Below is a small trained network, with its code and all its weights. Each question gives an input and a class and asks what happens when units are switched off, that is, made to give their printed mean instead of their output.

import numpy as np


def w(rows, s, z=0):
    codes = np.array(rows[::2]) - 128.0
    scale = np.full(codes.shape[1], s)
    scale[-1] = z or s
    return codes * scale


def f(y):
    return np.maximum(y, 0)


def log_softmax(a):
    a = a - a.max(-1, keepdims=True)
    return a - np.log(np.exp(a).sum(-1, keepdims=True))


def net(x, mask):
    res = np.array(x, float).reshape(1, 5) / 4 @ E
    y = f(res @ A[0][:, :-1].T + A[0][:, -1])
    res = res + np.where(mask, y, B[0][:, -1]) @ B[0][:, :-1]
    return log_softmax(res[-1] @ U[:, :-1].T + U[:, -1])


A, B = {}, {}
E = w([
[196,155,153,110,115,158,128,155],'x0',
[145,118,52,76,188,73,252,246],'x1',
[161,84,132,251,81,77,91,254],'x2',
[161,52,108,9,147,64,8,171],'x3',
[186,34,27,147,88,239,134,76],'x4',
],0.0084)
A[0] = w([
[153,124,94,73,159,103,175,155,70],'neuron 0',
[143,105,114,97,122,99,71,117,150],'neuron 1',
[157,143,122,105,169,118,153,93,89],'neuron 2',
[114,135,171,123,116,196,89,138,23],'neuron 3',
[118,105,181,151,103,147,96,110,67],'neuron 4',
[161,59,62,157,140,196,131,100,39],'neuron 5',
[120,144,169,146,127,181,125,124,72],'neuron 6',
[102,97,172,139,57,163,97,116,39],'neuron 7',
[113,213,120,173,106,110,154,106,130],'neuron 8',
[90,143,117,169,91,190,226,141,149],'neuron 9',
[167,81,112,205,84,106,103,175,126],'neuron 10',
[138,89,130,74,145,110,93,149,155],'neuron 11',
[139,130,140,76,131,131,147,86,161],'neuron 12',
[128,130,94,75,111,160,152,99,88],'neuron 13',
[146,82,78,97,159,101,227,167,90],'neuron 14',
[184,91,147,107,82,155,143,112,6],'neuron 15',
[99,161,206,125,149,81,131,133,86],'neuron 16',
[130,115,158,164,103,113,50,61,92],'neuron 17',
[135,89,153,167,100,99,107,166,123],'neuron 18',
[99,154,114,61,132,172,157,104,119],'neuron 19',
[125,105,94,73,130,99,87,124,113],'neuron 20',
[152,124,92,194,84,100,113,167,107],'neuron 21',
[102,156,110,57,111,118,160,58,81],'neuron 22',
[104,160,139,157,103,142,146,114,153],'neuron 23',
[145,141,116,173,196,137,192,128,123],'neuron 24',
[162,83,111,85,167,98,44,147,144],'neuron 25',
[103,111,164,174,131,137,123,214,112],'neuron 26',
[93,150,132,150,96,115,116,164,52],'neuron 27',
[122,148,124,181,128,169,166,118,110],'neuron 28',
[119,138,167,158,118,147,187,128,101],'neuron 29',
[169,65,42,165,110,164,123,100,51],'neuron 30',
[138,131,112,124,108,159,123,130,57],'neuron 31',
[103,194,247,118,174,59,127,161,71],'neuron 32',
[135,133,181,91,75,104,110,25,88],'neuron 33',
[125,137,58,93,142,99,184,182,66],'neuron 34',
[115,147,153,163,100,156,140,106,124],'neuron 35',
[130,169,157,151,154,44,102,135,74],'neuron 36',
[126,177,165,82,171,109,136,96,82],'neuron 37',
[134,149,163,120,126,106,104,125,73],'neuron 38',
],0.013,0.0019)
B[0] = w([
[144,101,186,138,111,68,104,119,198],'neuron 0',
[166,159,100,158,190,124,61,227,186],'neuron 1',
[89,173,199,102,137,153,153,119,161],'neuron 2',
[128,121,148,149,131,87,127,114,166],'neuron 3',
[122,67,187,143,119,71,108,111,177],'neuron 4',
[192,85,64,79,117,186,181,73,211],'neuron 5',
[135,132,138,191,122,90,83,135,165],'neuron 6',
[157,60,176,127,67,90,134,138,181],'neuron 7',
[139,125,50,129,184,135,43,225,185],'neuron 8',
[151,151,105,176,192,109,56,178,202],'neuron 9',
[45,212,197,91,103,193,168,139,207],'neuron 10',
[163,194,113,218,244,147,60,219,194],'neuron 11',
[2,182,148,137,161,157,126,157,177],'neuron 12',
[83,160,140,95,75,183,175,121,178],'neuron 13',
[164,68,221,143,97,10,177,69,223],'neuron 14',
[156,137,129,143,116,146,143,91,163],'neuron 15',
[210,59,36,57,138,156,164,32,203],'neuron 16',
[205,62,227,162,68,28,130,143,211],'neuron 17',
[54,224,154,89,123,194,167,119,182],'neuron 18',
[7,171,168,100,66,135,138,162,190],'neuron 19',
[122,181,101,170,189,145,79,160,190],'neuron 20',
[34,186,201,120,90,224,197,161,187],'neuron 21',
[57,189,154,112,83,164,68,133,196],'neuron 22',
[144,120,85,173,177,124,84,183,170],'neuron 23',
[148,95,150,182,176,89,66,193,174],'neuron 24',
[143,188,66,180,207,147,49,204,220],'neuron 25',
[46,133,147,72,87,144,127,100,185],'neuron 26',
[124,208,125,139,74,180,157,100,159],'neuron 27',
[121,156,72,172,203,173,40,165,177],'neuron 28',
[166,180,127,158,173,139,110,184,171],'neuron 29',
[181,97,32,72,76,168,185,71,210],'neuron 30',
[110,91,77,130,142,109,182,112,147],'neuron 31',
[181,74,58,96,92,158,167,41,249],'neuron 32',
[132,145,202,141,100,78,145,124,212],'neuron 33',
[169,60,195,179,75,74,129,125,206],'neuron 34',
[135,152,110,145,136,51,81,156,174],'neuron 35',
[119,127,42,118,103,167,151,81,198],'neuron 36',
[74,146,105,46,122,174,145,45,190],'neuron 37',
[168,88,112,125,113,124,122,112,164],'neuron 38',
],0.0064,0.016)
U = w([
[130,143,107,163,205,93,43,185,254],'0',
[11,161,199,93,102,152,135,125,158],'1',
[154,72,231,146,108,2,113,123,72],'2',
[157,90,52,80,116,142,140,73,12],'3',
],0.014,0.00091)

Each question gives the input, the list of numbers given to net, and the class t.
The units are the neurons (one row each of A and B). Each row of codes is followed by its name. A weight is (code - 128) times the scale printed after its matrix; where a second scale follows, it is the last column's (A, B and U).
mask holds one flag per neuron, in row order. A switched-off neuron (its flag False) gives its mean, the last column of its row in B, instead of its output. The means were averaged over made-up inputs and are rounded, as every weight is.
A unit's drop is (log p(t) with every unit on - log p(t) with that unit switched off) / (log p(t) with every unit on - log p(t) with every unit switched off).
The circuit of an input: a set's keep is (log p(t) with only the set's units on - log p(t) with every unit switched off) / (log p(t) with every unit on - log p(t) with every unit switched off). Starting from the 12 units with the biggest drops (on a tie, the unit counted first), units are removed one at a time, each time the one whose removal leaves the highest keep (on an exact tie, the one counted first), for as long as the keep stays at least 0.8.
units of the circuit, in order: the units of the circuit, biggest drop first
k most important neurons: the k neurons with the biggest drops, biggest first
drop when u is switched off: that unit's drop, to one decimal
input [-8,-7,-2,-7,-8], class 3: units of the circuit, in order => [neuron 16]
input [4,-4,7,-7,-7], class 0: 4 most important neurons => [neuron 8; neuron 23; neuron 29; neuron 28]
input [2,8,-2,6,-8], class 2: 2 most important neurons => [neuron 14; neuron 34]
input [6,1,-5,-4,2], class 1: 4 most important neurons => [neuron 19; neuron 25; neuron 11; neuron 13]
input [-1,6,-1,-5,-3], class 2: 4 most important neurons => [neuron 14; neuron 34; neuron 25; neuron 11]
input [7,8,-6,-1,5], class 2: 2 most important neurons => [neuron 14; neuron 34]
input [5,7,1,3,-6], class 2: 3 most important neurons => [neuron 14; neuron 34; neuron 0]
input [-6,6,-4,6,-7], class 3: 2 most important neurons => [neuron 32; neuron 16]
input [-7,8,2,7,3], class 2: 3 most important neurons => [neuron 14; neuron 34; neuron 0]
input [-4,-3,8,5,8], class 1: 4 most important neurons => [neuron 10; neuron 21; neuron 18; neuron 32]
input [-2,7,1,-8,8], class 0: 4 most important neurons => [neuron 9; neuron 24; neuron 28; neuron 32]
input [-8,2,6,-2,6], class 1: 4 most important neurons => [neuron 10; neuron 21; neuron 32; neuron 16]
input [0,-6,-7,7,-8], class 3: 4 most important neurons => [neuron 32; neuron 16; neuron 37; neuron 36]
input [3,3,-4,2,-6], class 3: units of the circuit, in order => [neuron 32]
input [2,7,-7,-8,-7], class 0: drop when neuron 8 is switched off => 0.5
input [8,5,8,2,-6], class 1: drop when neuron 23 is switched off => 0.0
input [-3,3,-6,6,2], class 0: drop when neuron 1 is switched off => 0.2
